Below are the code and all the weights of a small trained network. Each question names an input and a target symbol and asks about switching units off, where a switched-off unit gives its printed mean instead of its output.

import numpy as np


def w(rows, s, z=0):
    codes = np.array(rows[::2]) - 128.0
    scale = np.full(codes.shape[1], s)
    scale[-1] = z or s
    return codes * scale


def f(y):
    return y / 2 * (1 + np.tanh(0.7978845608 * (y + 0.044715 * y**3)))


def softmax(a):
    e = np.exp(a - a.max(-1, keepdims=True))
    return e / e.sum(-1, keepdims=True)


def log_softmax(a):
    a = a - a.max(-1, keepdims=True)
    return a - np.log(np.exp(a).sum(-1, keepdims=True))


def net(x, mask):
    ids = ['ΓΘΛΦδεζηπτ'.index(c) for c in x.split()]
    T = len(ids)
    res = E[ids] + P[:T]
    u = 0
    for l in range(3):
        r = res
        for j in range(3):
            rows = slice(4 * j, 4 * j + 4)
            q, k, v = (r @ M[l][rows].T for M in (Q, K, V))
            z = softmax(np.where(np.tri(T) > 0, q @ k.T / 4**0.5, -1e9)) @ v
            o = O[l][rows]
            res = res + np.where(mask[u + j], z, o[:, -1]) @ o[:, :-1]
        u += 3
        y = f(res @ A[l][:, :-1].T + A[l][:, -1])
        res = res + np.where(mask[u : u + 4], y, B[l][:, -1]) @ B[l][:, :-1]
        u += 4
    return log_softmax(res[-1] @ U[:, :-1].T + U[:, -1])


Q, K, V, O, A, B = {}, {}, {}, {}, {}, {}
E = w([
[105,142,50],'Γ',
[151,154,79],'Θ',
[81,86,184],'Λ',
[94,3,97],'Φ',
[112,165,117],'δ',
[89,169,164],'ε',
[83,175,174],'ζ',
[125,35,163],'η',
[91,168,153],'π',
[187,142,44],'τ',
],0.017)
P = w([
[201,49,4],'0',
[147,103,175],'1',
[109,187,126],'2',
[61,94,128],'3',
[152,119,173],'4',
[112,186,120],'5',
[53,87,110],'6',
[153,121,176],'7',
[112,185,118],'8',
[56,80,97],'9',
[152,123,178],'10',
[113,185,116],'11',
[66,74,80],'12',
[154,123,178],'13',
],0.018)
Q[0] = w([
[4,154,67],'0.h1',
[153,177,218],'0.h1',
[161,206,185],'0.h1',
[179,101,130],'0.h1',
[155,50,180],'0.h2',
[128,226,65],'0.h2',
[133,45,150],'0.h2',
[73,182,41],'0.h2',
[165,148,192],'0.h3',
[121,65,125],'0.h3',
[186,146,127],'0.h3',
[136,116,130],'0.h3',
],0.011)
K[0] = w([
[136,143,93],'0.h1',
[102,93,165],'0.h1',
[76,124,157],'0.h1',
[129,124,141],'0.h1',
[123,155,250],'0.h2',
[176,99,39],'0.h2',
[88,193,160],'0.h2',
[157,101,88],'0.h2',
[144,74,122],'0.h3',
[126,150,132],'0.h3',
[169,95,115],'0.h3',
[133,149,122],'0.h3',
],0.019)
V[0] = w([
[105,102,173],'0.h1',
[107,111,70],'0.h1',
[110,74,196],'0.h1',
[123,150,180],'0.h1',
[161,141,172],'0.h2',
[121,174,120],'0.h2',
[111,254,193],'0.h2',
[150,89,32],'0.h2',
[85,153,145],'0.h3',
[79,117,154],'0.h3',
[149,89,57],'0.h3',
[104,125,103],'0.h3',
],0.0099)
O[0] = w([
[160,103,196,100],'0.h1',
[110,153,125,175],'0.h1',
[173,164,124,95],'0.h1',
[144,150,122,77],'0.h1',
[180,177,139,97],'0.h2',
[118,75,154,106],'0.h2',
[142,165,107,4],'0.h2',
[176,69,84,229],'0.h2',
[125,78,168,117],'0.h3',
[94,105,92,122],'0.h3',
[120,124,143,166],'0.h3',
[91,113,254,141],'0.h3',
],0.0059,0.014)
A[0] = w([
[142,255,101,82],'0.n1',
[109,236,77,91],'0.n2',
[143,39,100,2],'0.n3',
[65,187,214,150],'0.n4',
],0.0087,0.0017)
B[0] = w([
[1,134,62,133],'0.n1',
[28,230,35,122],'0.n2',
[71,108,77,253],'0.n3',
[97,126,226,182],'0.n4',
],0.01,0.0073)
Q[1] = w([
[151,235,86],'1.h1',
[160,241,157],'1.h1',
[26,185,91],'1.h1',
[80,101,90],'1.h1',
[66,207,75],'1.h2',
[167,151,201],'1.h2',
[208,238,79],'1.h2',
[62,95,86],'1.h2',
[143,101,205],'1.h3',
[223,167,120],'1.h3',
[66,205,205],'1.h3',
[170,255,85],'1.h3',
],0.0075)
K[1] = w([
[147,152,109],'1.h1',
[124,157,145],'1.h1',
[1,80,204],'1.h1',
[133,97,155],'1.h1',
[176,100,185],'1.h2',
[102,157,46],'1.h2',
[128,78,237],'1.h2',
[169,205,93],'1.h2',
[104,176,114],'1.h3',
[128,176,129],'1.h3',
[134,138,197],'1.h3',
[82,113,187],'1.h3',
],0.0099)
V[1] = w([
[56,118,122],'1.h1',
[206,82,44],'1.h1',
[100,93,126],'1.h1',
[216,194,88],'1.h1',
[191,77,137],'1.h2',
[19,81,126],'1.h2',
[231,249,122],'1.h2',
[137,72,45],'1.h2',
[253,169,107],'1.h3',
[204,107,197],'1.h3',
[85,83,248],'1.h3',
[211,22,124],'1.h3',
],0.0053)
O[1] = w([
[6,15,130,184],'1.h1',
[149,207,170,162],'1.h1',
[143,180,128,176],'1.h1',
[234,140,75,38],'1.h1',
[102,154,126,146],'1.h2',
[102,190,129,198],'1.h2',
[142,253,97,4],'1.h2',
[131,75,63,251],'1.h2',
[152,192,87,60],'1.h3',
[101,149,74,54],'1.h3',
[106,174,98,74],'1.h3',
[37,111,122,206],'1.h3',
],0.0033,0.014)
A[1] = w([
[241,179,171,162],'1.n1',
[198,126,2,118],'1.n2',
[68,118,165,251],'1.n3',
[55,162,32,162],'1.n4',
],0.0074,0.0028)
B[1] = w([
[139,23,84,132],'1.n1',
[33,187,82,158],'1.n2',
[109,179,179,252],'1.n3',
[153,199,254,216],'1.n4',
],0.008,0.012)
Q[2] = w([
[44,207,91],'2.h1',
[150,131,126],'2.h1',
[88,187,165],'2.h1',
[100,210,149],'2.h1',
[228,82,191],'2.h2',
[56,60,116],'2.h2',
[136,101,108],'2.h2',
[64,254,150],'2.h2',
[176,222,131],'2.h3',
[185,73,130],'2.h3',
[82,32,36],'2.h3',
[84,127,62],'2.h3',
],0.011)
K[2] = w([
[1,38,70],'2.h1',
[93,131,147],'2.h1',
[160,73,60],'2.h1',
[119,70,96],'2.h1',
[239,149,156],'2.h2',
[90,74,139],'2.h2',
[139,168,79],'2.h2',
[37,117,209],'2.h2',
[96,96,227],'2.h3',
[195,105,138],'2.h3',
[161,110,62],'2.h3',
[107,102,113],'2.h3',
],0.0098)
V[2] = w([
[170,152,127],'2.h1',
[67,77,203],'2.h1',
[107,84,115],'2.h1',
[143,72,2],'2.h1',
[110,136,147],'2.h2',
[179,134,203],'2.h2',
[129,94,150],'2.h2',
[141,98,158],'2.h2',
[121,122,38],'2.h3',
[192,110,84],'2.h3',
[87,90,69],'2.h3',
[164,233,39],'2.h3',
],0.008)
O[2] = w([
[102,116,51,44],'2.h1',
[165,110,91,250],'2.h1',
[154,162,125,206],'2.h1',
[163,102,147,192],'2.h1',
[101,174,230,160],'2.h2',
[187,145,98,73],'2.h2',
[105,143,181,180],'2.h2',
[119,174,164,158],'2.h2',
[199,3,177,176],'2.h3',
[118,97,151,79],'2.h3',
[164,30,145,231],'2.h3',
[112,91,190,36],'2.h3',
],0.0056,0.016)
A[2] = w([
[97,151,160,98],'2.n1',
[226,182,163,254],'2.n2',
[195,2,166,95],'2.n3',
[113,160,205,100],'2.n4',
],0.0096,0.0099)
B[2] = w([
[133,115,87,150],'2.n1',
[136,204,251,151],'2.n2',
[139,151,86,251],'2.n3',
[171,130,9,177],'2.n4',
],0.011,0.027)
U = w([
[66,132,84,252],'Γ',
[193,144,151,111],'Θ',
[147,173,166,76],'Λ',
[30,97,204,169],'Φ',
[121,141,220,206],'δ',
[108,178,102,24],'ε',
[98,184,80,49],'ζ',
[168,125,231,48],'η',
[113,174,123,150],'π',
[245,149,76,47],'τ',
],0.011,0.0029)

Each question gives the input, a string of symbols that net reads in full, and the target symbol t.
The units are the heads (4 rows each of Q, K, V and O) and the neurons (one row each of A and B). Each row of codes is followed by its name. A weight is (code - 128) times the scale printed after its matrix; where a second scale follows, it is the last column's (O, A, B and U).
mask holds one flag per unit, layer by layer, with each layer's heads first. A switched-off unit (its flag False) gives its mean, the last column of its rows in O or B, instead of its output. The means were averaged over made-up inputs and are rounded, as every weight is.
A unit's drop is (log p(t) with every unit on - log p(t) with that unit switched off) / (log p(t) with every unit on - log p(t) with every unit switched off).
The circuit of an input: a set's keep is (log p(t) with only the set's units on - log p(t) with every unit switched off) / (log p(t) with every unit on - log p(t) with every unit switched off). Starting from the 12 units with the biggest drops (on a tie, the unit counted first), units are removed one at a time, each time the one whose removal leaves the highest keep (on an exact tie, the one counted first), for as long as the keep stays at least 0.8.
circuit, biggest first: the units of the circuit, biggest drop first
unit that matters most: the unit with the biggest drop
k most important neurons: the k neurons with the biggest drops, biggest first
top k neurons in layer l: the k neurons of layer l with the biggest drops, biggest first
heads that matter: for each layer, one digit per head in row order, 1 if its drop is at least 0.15 and else 0, layers parted by /
input η Λ δ ε Φ τ η η π, target η: 3 most important neurons	2.n3, 1.n4, 2.n2
input τ δ ζ τ δ τ τ Γ δ δ ε τ ζ Γ, target Γ: heads that matter	010 / 000 / 110
input ζ τ π τ π π Λ, target Γ: 2 most important neurons	2.n4, 2.n2
input ζ τ Λ Φ η π ζ η Φ τ, target Φ: unit that matters most	2.n4
input τ τ Θ ε Φ η Φ δ Γ, target τ: circuit, biggest first	0.h2, 2.h3, 0.n3
input Φ Θ η δ ζ ζ ζ Γ τ τ Θ τ Γ, target Φ: circuit, biggest first	1.n4, 2.n3
input Φ Γ τ ζ, target Γ: 2 most important neurons	2.n4, 2.n2
input τ Φ Θ Γ Φ τ η τ Θ Θ δ Γ, target τ: heads that matter	010 / 010 / 101
input η Λ τ δ τ ζ Φ τ δ, target η: circuit, biggest first	2.n2, 2.h1, 0.n3
input Γ δ δ ζ τ Θ ζ ζ, target ζ: heads that matter	010 / 000 / 001
input τ τ η, target τ: circuit, biggest first	2.n3, 2.h3, 1.n2, 0.n4
input ζ π δ ζ π π, target ζ: heads that matter	000 / 010 / 101
input ζ τ Φ Λ π Γ, target ζ: heads that matter	000 / 100 / 001
input Φ Λ τ δ Θ π, target Φ: top neuron in layer 1	1.n4
input Λ ε τ, target Λ: 4 most important neurons	2.n2, 1.n4, 0.n3, 2.n3
input τ Φ ζ τ τ τ τ Γ Φ τ Λ π, target τ: circuit, biggest first	0.h2, 2.h3, 2.n3, 0.n3
input Γ δ ζ ε Φ τ, target Γ: circuit, biggest first	0.h2, 0.n3, 2.h2
input Φ ζ Θ π ζ, target ζ: 3 most important neurons	0.n4, 2.n4, 0.n1
input Γ Λ ε Φ δ δ Φ η ζ, target Γ: circuit, biggest first	0.h2, 2.n2
input ζ π Θ η Φ τ Γ τ τ π ζ τ, target ζ: top 3 neurons in layer 0	0.n2, 0.n4, 0.n1
input η ζ Φ τ Φ Γ τ ε η τ τ η, target η: unit that matters most	0.h2
input δ ζ ζ η τ δ δ δ τ, target δ: heads that matter	010 / 010 / 000
input Φ τ π, target Φ: heads that matter	110 / 010 / 000
input τ Φ δ δ τ Φ, target τ: 3 most important neurons	2.n3, 1.n2, 2.n4
input Φ Γ Φ η τ ζ, target Φ: circuit, biggest first	0.h2, 0.n3, 2.h2
input τ Θ ζ τ τ ζ Φ Θ η τ ζ ε, target τ: 3 most important neurons	2.n3, 1.n2, 0.n4
input τ Φ ε δ Γ ε ζ π ε, target τ: circuit, biggest first	0.h2, 2.n3, 2.h3, 0.n3
input δ δ ζ τ Λ τ Θ τ δ, target δ: top 2 neurons in layer 1	1.n3, 1.n4
